Below are the code and all the weights of a small trained network. Each question names an input and a target symbol and asks about switching units off, where a switched-off unit gives its printed mean instead of its output.

import numpy as np


def w(rows, s, z=0):
    codes = np.array(rows[::2]) - 128.0
    scale = np.full(codes.shape[1], s)
    scale[-1] = z or s
    return codes * scale


def norm(h):
    return h / np.sqrt((h * h).mean(-1, keepdims=True) + 1e-5)


def f(y):
    return np.maximum(y, 0)


def softmax(a):
    e = np.exp(a - a.max(-1, keepdims=True))
    return e / e.sum(-1, keepdims=True)


def log_softmax(a):
    a = a - a.max(-1, keepdims=True)
    return a - np.log(np.exp(a).sum(-1, keepdims=True))


def net(x, mask):
    ids = ['βδθξπστφω'.index(c) for c in x.split()]
    T = len(ids)
    res = E[ids] + P[:T]
    r = norm(res)
    for j in range(3):
        rows = slice(3 * j, 3 * j + 3)
        q, k, v = (r @ M[0][rows].T for M in (Q, K, V))
        z = softmax(np.where(np.tri(T) > 0, q @ k.T / 3**0.5, -1e9)) @ v
        o = O[0][rows]
        res = res + np.where(mask[j], z, o[:, -1]) @ o[:, :-1]
    y = f(norm(res) @ A[0][:, :-1].T + A[0][:, -1])
    res = res + np.where(mask[3:7], y, B[0][:, -1]) @ B[0][:, :-1]
    return log_softmax(norm(res)[-1] @ U[:, :-1].T + U[:, -1])


Q, K, V, O, A, B = {}, {}, {}, {}, {}, {}
E = w([
[2,144,129,124,111],'β',
[128,195,87,90,94],'δ',
[136,138,77,61,212],'θ',
[224,185,125,132,151],'ξ',
[131,192,220,63,194],'π',
[155,106,53,132,196],'σ',
[146,189,173,211,97],'τ',
[131,211,181,157,79],'φ',
[154,144,61,205,94],'ω',
],0.012)
P = w([
[113,182,98,153,152],'0',
[25,70,46,221,168],'1',
[129,118,125,118,117],'2',
[128,244,81,134,139],'3',
[138,96,133,115,108],'4',
[147,254,67,112,131],'5',
[144,76,142,105,97],'6',
[147,243,87,96,133],'7',
[155,57,150,93,77],'8',
],0.013)
Q[0] = w([
[113,95,143,126,145],'H0',
[140,131,117,108,130],'H0',
[111,80,154,209,217],'H0',
[253,184,113,92,105],'H1',
[47,123,109,132,135],'H1',
[52,107,149,129,138],'H1',
[143,204,114,18,92],'H2',
[148,111,127,171,160],'H2',
[131,104,116,150,148],'H2',
],0.041)
K[0] = w([
[102,139,117,134,167],'H0',
[139,103,132,100,135],'H0',
[106,252,79,171,196],'H0',
[154,45,167,85,56],'H1',
[89,191,101,123,128],'H1',
[105,185,120,152,155],'H1',
[161,36,170,93,73],'H2',
[133,162,100,132,157],'H2',
[142,145,131,139,164],'H2',
],0.033)
V[0] = w([
[254,107,53,143,171],'H0',
[164,178,167,27,128],'H0',
[205,154,135,240,72],'H0',
[156,93,206,125,244],'H1',
[110,215,253,33,210],'H1',
[137,171,227,227,73],'H1',
[212,130,134,185,183],'H2',
[226,182,211,104,133],'H2',
[117,66,190,194,174],'H2',
],0.019)
O[0] = w([
[182,97,70,238,129,171],'H0',
[221,122,114,67,65,204],'H0',
[92,146,163,224,61,147],'H0',
[176,51,174,154,238,38],'H1',
[249,83,206,4,147,132],'H1',
[165,254,190,152,186,97],'H1',
[172,132,123,199,141,110],'H2',
[215,101,169,151,82,181],'H2',
[89,107,208,183,208,2],'H2',
],0.015,0.017)
A[0] = w([
[167,169,201,16,133,82],'N0',
[71,85,3,145,171,29],'N1',
[144,106,211,160,236,159],'N2',
[159,36,89,2,196,249],'N3',
],0.027,0.0015)
B[0] = w([
[71,28,167,152,110,218],'N0',
[139,34,158,111,154,199],'N1',
[163,170,86,2,62,140],'N2',
[124,229,88,178,193,254],'N3',
],0.03,0.018)
U = w([
[55,133,145,96,174,200],'β',
[145,127,64,73,48,105],'δ',
[166,160,59,147,202,203],'θ',
[248,109,121,204,84,1],'ξ',
[197,109,168,60,155,179],'π',
[123,2,100,147,141,79],'σ',
[146,243,163,152,116,125],'τ',
[119,91,218,140,98,252],'φ',
[70,140,88,236,102,6],'ω',
],0.01,0.0022)

Each question gives the input, a string of symbols that net reads in full, and the target symbol t.
The units are the heads (3 rows each of Q, K, V and O) and the neurons (one row each of A and B). Each row of codes is followed by its name. A weight is (code - 128) times the scale printed after its matrix; where a second scale follows, it is the last column's (O, A, B and U).
mask holds one flag per unit, heads first, then neurons. A switched-off unit (its flag False) gives its mean, the last column of its rows in O or B, instead of its output. The means were averaged over made-up inputs and are rounded, as every weight is.
A unit's drop is (log p(t) with every unit on - log p(t) with that unit switched off) / (log p(t) with every unit on - log p(t) with every unit switched off).
The circuit of an input: a set's keep is (log p(t) with only the set's units on - log p(t) with every unit switched off) / (log p(t) with every unit on - log p(t) with every unit switched off). Starting from all 7 units, units are removed one at a time, each time the one whose removal leaves the highest keep (on an exact tie, the one counted first), for as long as the keep stays at least 0.8.
circuit, biggest first: the units of the circuit, biggest drop first
most important unit: the unit with the biggest drop
k most important neurons: the k neurons with the biggest drops, biggest first
heads that matter: for each layer, one digit per head in row order, 1 if its drop is at least 0.15 and else 0, layers parted by /
drop of u: that unit's drop, to one decimal
input ξ θ φ φ δ ω σ ξ ω, target ω: heads that matter -> 010
input ξ φ β ω, target β: circuit, biggest first -> (H0)
input β δ θ ω, target θ: heads that matter -> 000
input ω θ δ δ θ δ σ δ, target σ: 2 most important neurons -> (N1, N3)
input σ π θ β θ τ, target θ: heads that matter -> 000
input δ π θ τ δ φ β θ, target β: heads that matter -> 000
input θ τ ξ, target ξ: circuit, biggest first -> (H0, H1)
input θ ω ξ φ δ δ τ π, target τ: heads that matter -> 010
input σ θ φ β δ δ σ ω, target σ: heads that matter -> 000
input θ δ ξ π, target ξ: heads that matter -> 100
input δ φ δ δ τ ξ, target τ: heads that matter -> 010
input φ ξ θ δ δ ξ ω ξ, target ω: heads that matter -> 000
input β δ θ β, target θ: heads that matter -> 100
input θ δ ω θ δ φ β β, target β: 2 most important neurons -> (N0, N3)
input θ θ θ φ, target θ: most important unit -> N3
input ω φ π θ, target π: heads that matter -> 010
input δ δ φ δ, target φ: circuit, biggest first -> (N0, H1)
input ξ δ ξ φ φ δ, target φ: 2 most important neurons -> (N0, N3)
input δ δ β ξ θ ω, target θ: 2 most important neurons -> (N3, N0)
input δ β ξ π δ σ δ ξ τ, target τ: most important unit -> H1
input δ θ θ ω σ π θ ξ, target θ: drop of N3 -> 1.0
input δ θ δ δ δ τ β φ, target β: drop of H0 -> 0.2
input θ σ θ θ θ θ ξ σ, target ξ: drop of H0 -> 0.1
input δ τ ω ω θ θ σ θ, target σ: 2 most important neurons -> (N1, N3)
